Here is a tiny trained network, its code and every weight. The questions are about switching its units off for an input and a class, where a switched-off unit gives its printed mean instead of its output.

import numpy as np


def w(rows, s, z=0):
    codes = np.array(rows[::2]) - 128.0
    scale = np.full(codes.shape[1], s)
    scale[-1] = z or s
    return codes * scale


def norm(h):
    return h / np.sqrt((h * h).mean(-1, keepdims=True) + 1e-5)


def f(y):
    return y / 2 * (1 + np.tanh(0.7978845608 * (y + 0.044715 * y**3)))


def log_softmax(a):
    a = a - a.max(-1, keepdims=True)
    return a - np.log(np.exp(a).sum(-1, keepdims=True))


def net(x, mask):
    res = np.array(x, float).reshape(1, 5) / 4 @ E
    u = 0
    for l in range(2):
        y = f(norm(res) @ A[l][:, :-1].T + A[l][:, -1])
        res = res + np.where(mask[u : u + 14], y, B[l][:, -1]) @ B[l][:, :-1]
        u += 14
    return log_softmax(norm(res)[-1] @ U[:, :-1].T + U[:, -1])


A, B = {}, {}
E = w([
[70,114,179,169,85,170,95,177,25,180],'x0',
[217,101,88,62,180,174,174,109,66,131],'x1',
[81,116,195,114,169,113,222,4,127,137],'x2',
[95,158,190,186,38,147,175,122,186,157],'x3',
[203,136,121,78,93,33,167,210,68,65],'x4',
],0.0022)
A[0] = w([
[168,208,129,133,77,79,162,204,172,135,74],'L0N0',
[91,82,130,128,148,176,156,4,154,180,126],'L0N1',
[140,170,102,108,173,122,99,116,176,73,37],'L0N2',
[66,172,169,173,58,55,125,121,173,65,37],'L0N3',
[135,140,142,99,153,77,147,188,108,107,68],'L0N4',
[49,146,164,226,87,168,94,118,151,138,115],'L0N5',
[112,86,168,101,184,149,216,59,132,129,75],'L0N6',
[132,132,123,153,94,113,64,212,132,121,3],'L0N7',
[180,171,85,150,135,205,98,118,125,203,114],'L0N8',
[162,112,144,72,158,110,102,209,11,145,77],'L0N9',
[55,138,165,219,48,138,124,141,144,162,80],'L0N10',
[186,133,108,122,54,124,210,216,93,75,43],'L0N11',
[109,117,140,107,142,135,111,155,123,142,128],'L0N12',
[27,129,164,195,59,157,87,126,126,177,122],'L0N13',
],0.0037,0.002)
B[0] = w([
[173,31,168,55,67,99,89,39,29,131,175],'L0N0',
[124,248,206,147,94,2,113,182,99,102,239],'L0N1',
[64,139,50,112,185,147,146,98,116,121,124],'L0N2',
[140,21,174,87,83,196,62,209,133,189,181],'L0N3',
[120,136,98,189,91,87,25,88,168,185,135],'L0N4',
[101,130,160,187,183,61,97,245,158,186,240],'L0N5',
[138,239,135,117,197,78,220,89,83,149,194],'L0N6',
[144,188,126,161,152,116,180,43,74,135,150],'L0N7',
[127,40,85,156,43,150,133,234,182,62,163],'L0N8',
[57,53,161,198,104,88,41,157,178,61,206],'L0N9',
[132,116,205,134,228,109,128,152,153,188,226],'L0N10',
[135,162,223,197,30,98,81,115,51,72,191],'L0N11',
[83,88,104,183,99,103,190,102,164,67,131],'L0N12',
[68,147,144,202,251,111,86,234,216,204,255],'L0N13',
],0.0025)
A[1] = w([
[167,103,42,158,105,218,86,153,174,145,5],'L1N0',
[166,46,182,143,99,147,90,243,122,181,100],'L1N1',
[136,128,186,125,111,63,144,103,108,141,30],'L1N2',
[69,200,193,191,85,187,103,171,155,199,93],'L1N3',
[160,132,69,125,146,168,141,150,165,95,58],'L1N4',
[58,171,123,137,99,139,133,113,252,175,133],'L1N5',
[135,109,119,105,170,146,139,99,59,129,86],'L1N6',
[43,147,178,196,113,208,145,139,49,154,153],'L1N7',
[120,240,179,105,177,107,248,44,119,179,27],'L1N8',
[153,120,71,84,203,104,118,60,138,80,170],'L1N9',
[201,116,61,72,182,140,86,113,118,89,100],'L1N10',
[78,82,186,146,88,150,145,143,115,165,7],'L1N11',
[111,55,85,59,158,132,122,53,46,79,105],'L1N12',
[175,77,162,147,26,82,125,101,97,128,69],'L1N13',
],0.0037,0.0013)
B[1] = w([
[89,58,85,105,94,187,207,46,130,173,135],'L1N0',
[169,204,146,84,136,120,207,18,163,150,247],'L1N1',
[154,124,88,101,121,189,88,101,163,146,150],'L1N2',
[95,47,156,162,184,49,95,152,223,187,252],'L1N3',
[81,97,154,123,102,176,189,173,96,201,118],'L1N4',
[110,37,167,158,135,50,56,222,106,128,190],'L1N5',
[122,156,182,163,123,55,85,126,171,140,126],'L1N6',
[96,121,65,168,253,88,187,194,169,78,192],'L1N7',
[194,223,9,179,165,163,158,40,45,152,232],'L1N8',
[100,183,148,229,174,115,158,129,141,219,182],'L1N9',
[40,80,163,182,95,181,127,140,188,195,167],'L1N10',
[155,118,139,97,176,170,169,129,169,157,143],'L1N11',
[79,113,193,167,124,71,65,201,204,142,171],'L1N12',
[126,153,58,16,95,188,64,106,72,82,174],'L1N13',
],0.0031,0.0029)
U = w([
[180,119,124,54,13,109,61,131,46,13,151],'0',
[103,63,47,132,98,249,138,141,157,143,115],'1',
[104,140,144,93,148,174,182,163,110,46,1],'2',
[171,120,199,59,72,127,146,118,169,174,83],'3',
[71,103,164,202,197,67,89,215,173,160,163],'4',
[165,254,89,150,173,116,206,23,74,134,139],'5',
],0.0091,0.0088)

Each question gives the input, the list of numbers given to net, and the class t.
The units are the neurons (one row each of A and B). Each row of codes is followed by its name. A weight is (code - 128) times the scale printed after its matrix; where a second scale follows, it is the last column's (A, B and U).
mask holds one flag per neuron, layer by layer. A switched-off neuron (its flag False) gives its mean, the last column of its row in B, instead of its output. The means were averaged over made-up inputs and are rounded, as every weight is.
A unit's drop is (log p(t) with every unit on - log p(t) with that unit switched off) / (log p(t) with every unit on - log p(t) with every unit switched off).
The circuit of an input: a set's keep is (log p(t) with only the set's units on - log p(t) with every unit switched off) / (log p(t) with every unit on - log p(t) with every unit switched off). Starting from the 12 units with the biggest drops (on a tie, the unit counted first), units are removed one at a time, each time the one whose removal leaves the highest keep (on an exact tie, the one counted first), for as long as the keep stays at least 0.8.
circuit, biggest first: the units of the circuit, biggest drop first
unit that matters most: the unit with the biggest drop
top k neurons: the k neurons with the biggest drops, biggest first
top k neurons in layer l: the k neurons of layer l with the biggest drops, biggest first
drop of u: that unit's drop, to one decimal
input [-6,6,0,-6,-2], class 4: circuit, biggest first : (L1N10)
input [8,6,6,-1,-4], class 5: circuit, biggest first : (L1N8, L0N6)
input [2,4,-6,8,2], class 0: top 2 neurons : (L0N0, L0N11)
input [2,-7,4,-2,6], class 0: top 3 neurons in layer 1 : (L1N13, L1N9, L1N10)
input [0,4,-5,1,-1], class 1: circuit, biggest first : (L0N1, L1N0)
input [-8,7,-2,-2,4], class 4: top 2 neurons : (L1N9, L1N10)
input [-3,2,4,4,-5], class 5: top 2 neurons : (L1N8, L0N6)
input [-2,-5,-6,5,3], class 3: top 2 neurons : (L0N0, L1N1)
input [0,1,4,2,-3], class 5: top 2 neurons in layer 0 : (L0N6, L0N9)
input [8,6,-6,0,-2], class 1: top 2 neurons in layer 0 : (L0N1, L0N8)
input [-8,-4,2,-7,-1], class 5: top 2 neurons in layer 1 : (L1N3, L1N8)
input [-4,-6,-5,3,1], class 3: top 2 neurons in layer 0 : (L0N0, L0N3)
input [-1,0,-2,-1,0], class 1: top 2 neurons : (L0N1, L0N6)
input [-3,6,-5,-8,-6], class 1: unit that matters most : L1N0
input [-8,5,-7,4,1], class 1: top 2 neurons : (L0N1, L1N10)
input [5,6,2,3,1], class 5: top 2 neurons in layer 0 : (L0N6, L0N13)
input [2,-5,-7,1,7], class 0: drop of L1N11 : 0.0
input [5,-8,-2,-3,7], class 0: drop of L1N12 : 0.1
input [-4,-4,8,1,0], class 5: drop of L1N8 : 0.2
input [-4,6,-4,1,-7], class 1: unit that matters most : L0N8
